Below are the code and all the weights of a small trained network. Each question names an input and a target symbol and asks about switching units off, where a switched-off unit gives its printed mean instead of its output.

import numpy as np


def w(rows, s, z=0):
    codes = np.array(rows[::2]) - 128.0
    scale = np.full(codes.shape[1], s)
    scale[-1] = z or s
    return codes * scale


def norm(h):
    return h / np.sqrt((h * h).mean(-1, keepdims=True) + 1e-5)


def f(y):
    return np.maximum(y, 0)


def softmax(a):
    e = np.exp(a - a.max(-1, keepdims=True))
    return e / e.sum(-1, keepdims=True)


def log_softmax(a):
    a = a - a.max(-1, keepdims=True)
    return a - np.log(np.exp(a).sum(-1, keepdims=True))


def net(x, mask):
    ids = ['δεζμπτω'.index(c) for c in x.split()]
    T = len(ids)
    res = E[ids] + P[:T]
    r = norm(res)
    for j in range(3):
        rows = slice(4 * j, 4 * j + 4)
        q, k, v = (r @ M[0][rows].T for M in (Q, K, V))
        z = softmax(np.where(np.tri(T) > 0, q @ k.T / 4**0.5, -1e9)) @ v
        o = O[0][rows]
        res = res + np.where(mask[j], z, o[:, -1]) @ o[:, :-1]
    y = f(norm(res) @ A[0][:, :-1].T + A[0][:, -1])
    res = res + np.where(mask[3:7], y, B[0][:, -1]) @ B[0][:, :-1]
    return log_softmax(norm(res)[-1] @ U[:, :-1].T + U[:, -1])


Q, K, V, O, A, B = {}, {}, {}, {}, {}, {}
E = w([
[109,65,119,162],'δ',
[187,103,95,132],'ε',
[101,133,76,158],'ζ',
[114,167,140,180],'μ',
[110,93,194,42],'π',
[2,116,120,129],'τ',
[137,40,229,70],'ω',
],0.024)
P = w([
[178,97,154,213],'0',
[83,97,126,254],'1',
[97,108,134,218],'2',
[105,116,140,196],'3',
[114,120,148,179],'4',
[117,123,152,166],'5',
[128,129,158,156],'6',
[127,134,153,149],'7',
[135,135,161,135],'8',
[139,140,166,128],'9',
[144,144,170,123],'10',
[171,135,206,91],'11',
[138,161,162,101],'12',
[194,130,236,66],'13',
],0.0064)
Q[0] = w([
[119,116,109,112],'head 0',
[89,36,128,87],'head 0',
[170,76,149,119],'head 0',
[116,173,198,180],'head 0',
[144,161,189,38],'head 1',
[99,102,177,250],'head 1',
[178,136,151,126],'head 1',
[181,104,117,118],'head 1',
[82,93,85,98],'head 2',
[158,77,81,166],'head 2',
[160,193,136,121],'head 2',
[101,120,150,150],'head 2',
],0.024)
K[0] = w([
[108,136,137,143],'head 0',
[117,210,206,155],'head 0',
[156,152,167,167],'head 0',
[174,133,117,48],'head 0',
[145,73,159,25],'head 1',
[154,124,180,250],'head 1',
[169,105,105,133],'head 1',
[127,83,85,129],'head 1',
[114,204,86,178],'head 2',
[143,84,93,174],'head 2',
[128,123,106,54],'head 2',
[156,122,159,127],'head 2',
],0.024)
V[0] = w([
[115,168,176,154],'head 0',
[119,84,109,41],'head 0',
[159,137,213,211],'head 0',
[126,65,82,108],'head 0',
[131,74,100,127],'head 1',
[175,114,168,164],'head 1',
[157,75,48,191],'head 1',
[127,189,80,175],'head 1',
[104,154,118,181],'head 2',
[178,136,176,199],'head 2',
[154,185,181,187],'head 2',
[150,74,4,84],'head 2',
],0.012)
O[0] = w([
[121,144,200,103,174],'head 0',
[79,95,98,145,20],'head 0',
[166,125,229,159,254],'head 0',
[86,131,18,178,114],'head 0',
[127,120,77,130,114],'head 1',
[145,166,102,58,177],'head 1',
[176,103,129,81,151],'head 1',
[170,98,245,112,153],'head 1',
[125,138,101,229,208],'head 2',
[169,100,229,116,194],'head 2',
[205,145,209,160,159],'head 2',
[58,151,72,174,83],'head 2',
],0.011,0.005)
A[0] = w([
[105,243,101,232,3],'neuron 0',
[3,173,180,185,160],'neuron 1',
[184,163,99,215,248],'neuron 2',
[199,222,90,117,89],'neuron 3',
],0.013,0.0029)
B[0] = w([
[189,116,108,5,202],'neuron 0',
[172,154,228,171,223],'neuron 1',
[78,160,136,131,254],'neuron 2',
[180,71,180,78,148],'neuron 3',
],0.014,0.0067)
U = w([
[119,57,41,210,30],'δ',
[200,86,19,115,61],'ε',
[122,217,6,119,97],'ζ',
[187,188,178,88,15],'μ',
[84,180,90,20,247],'π',
[136,172,115,247,253],'τ',
[100,46,136,86,127],'ω',
],0.012,0.005)

Each question gives the input, a string of symbols that net reads in full, and the target symbol t.
The units are the heads (4 rows each of Q, K, V and O) and the neurons (one row each of A and B). Each row of codes is followed by its name. A weight is (code - 128) times the scale printed after its matrix; where a second scale follows, it is the last column's (O, A, B and U).
mask holds one flag per unit, heads first, then neurons. A switched-off unit (its flag False) gives its mean, the last column of its rows in O or B, instead of its output. The means were averaged over made-up inputs and are rounded, as every weight is.
A unit's drop is (log p(t) with every unit on - log p(t) with that unit switched off) / (log p(t) with every unit on - log p(t) with every unit switched off).
The circuit of an input: a set's keep is (log p(t) with only the set's units on - log p(t) with every unit switched off) / (log p(t) with every unit on - log p(t) with every unit switched off). Starting from all 7 units, units are removed one at a time, each time the one whose removal leaves the highest keep (on an exact tie, the one counted first), for as long as the keep stays at least 0.8.
units of the circuit, in order: the units of the circuit, biggest drop first
unit that matters most: the unit with the biggest drop
heads that matter: for each layer, one digit per head in row order, 1 if its drop is at least 0.15 and else 0, layers parted by /
drop when u is switched off: that unit's drop, to one decimal
input ω ζ ζ ε τ ε δ π ζ ε ε ζ δ, target δ: heads that matter => 111
input μ ζ ζ π π π δ τ μ ω ζ ω μ, target π: units of the circuit, in order => [head 2]
input ζ ε δ ω τ ζ ε ε, target ε: units of the circuit, in order => [head 0; neuron 1]
input τ ζ τ ζ ζ μ μ ζ ζ μ, target π: units of the circuit, in order => [neuron 0; head 0]
input ζ ζ π δ ζ ω, target τ: units of the circuit, in order => [head 1; neuron 1; neuron 0]
input ω ω δ ω δ, target δ: heads that matter => 010
input π ε τ ω π ω π τ τ, target τ: units of the circuit, in order => [neuron 1; head 1]
input ζ τ ω, target τ: units of the circuit, in order => [head 1; neuron 1; neuron 0; head 0]
input ω ζ π δ ζ π ε, target ε: heads that matter => 101
input δ ε ζ ζ ω ε ε δ ε π ε π, target π: heads that matter => 011
input ζ δ π, target τ: heads that matter => 010
input μ δ ζ π ε μ, target ω: heads that matter => 111
input ζ ζ ω ω δ ζ δ μ ζ τ δ ζ, target π: heads that matter => 101
input μ ζ ζ, target μ: unit that matters most => head 0
input τ τ π δ δ δ ζ τ, target τ: drop when neuron 1 is switched off => 1.1
input δ μ τ, target μ: drop when head 0 is switched off => 0.1
input π ω τ ζ ω ζ, target ζ: drop when neuron 0 is switched off => 0.7
input ω ζ ω π, target τ: drop when neuron 1 is switched off => 0.9
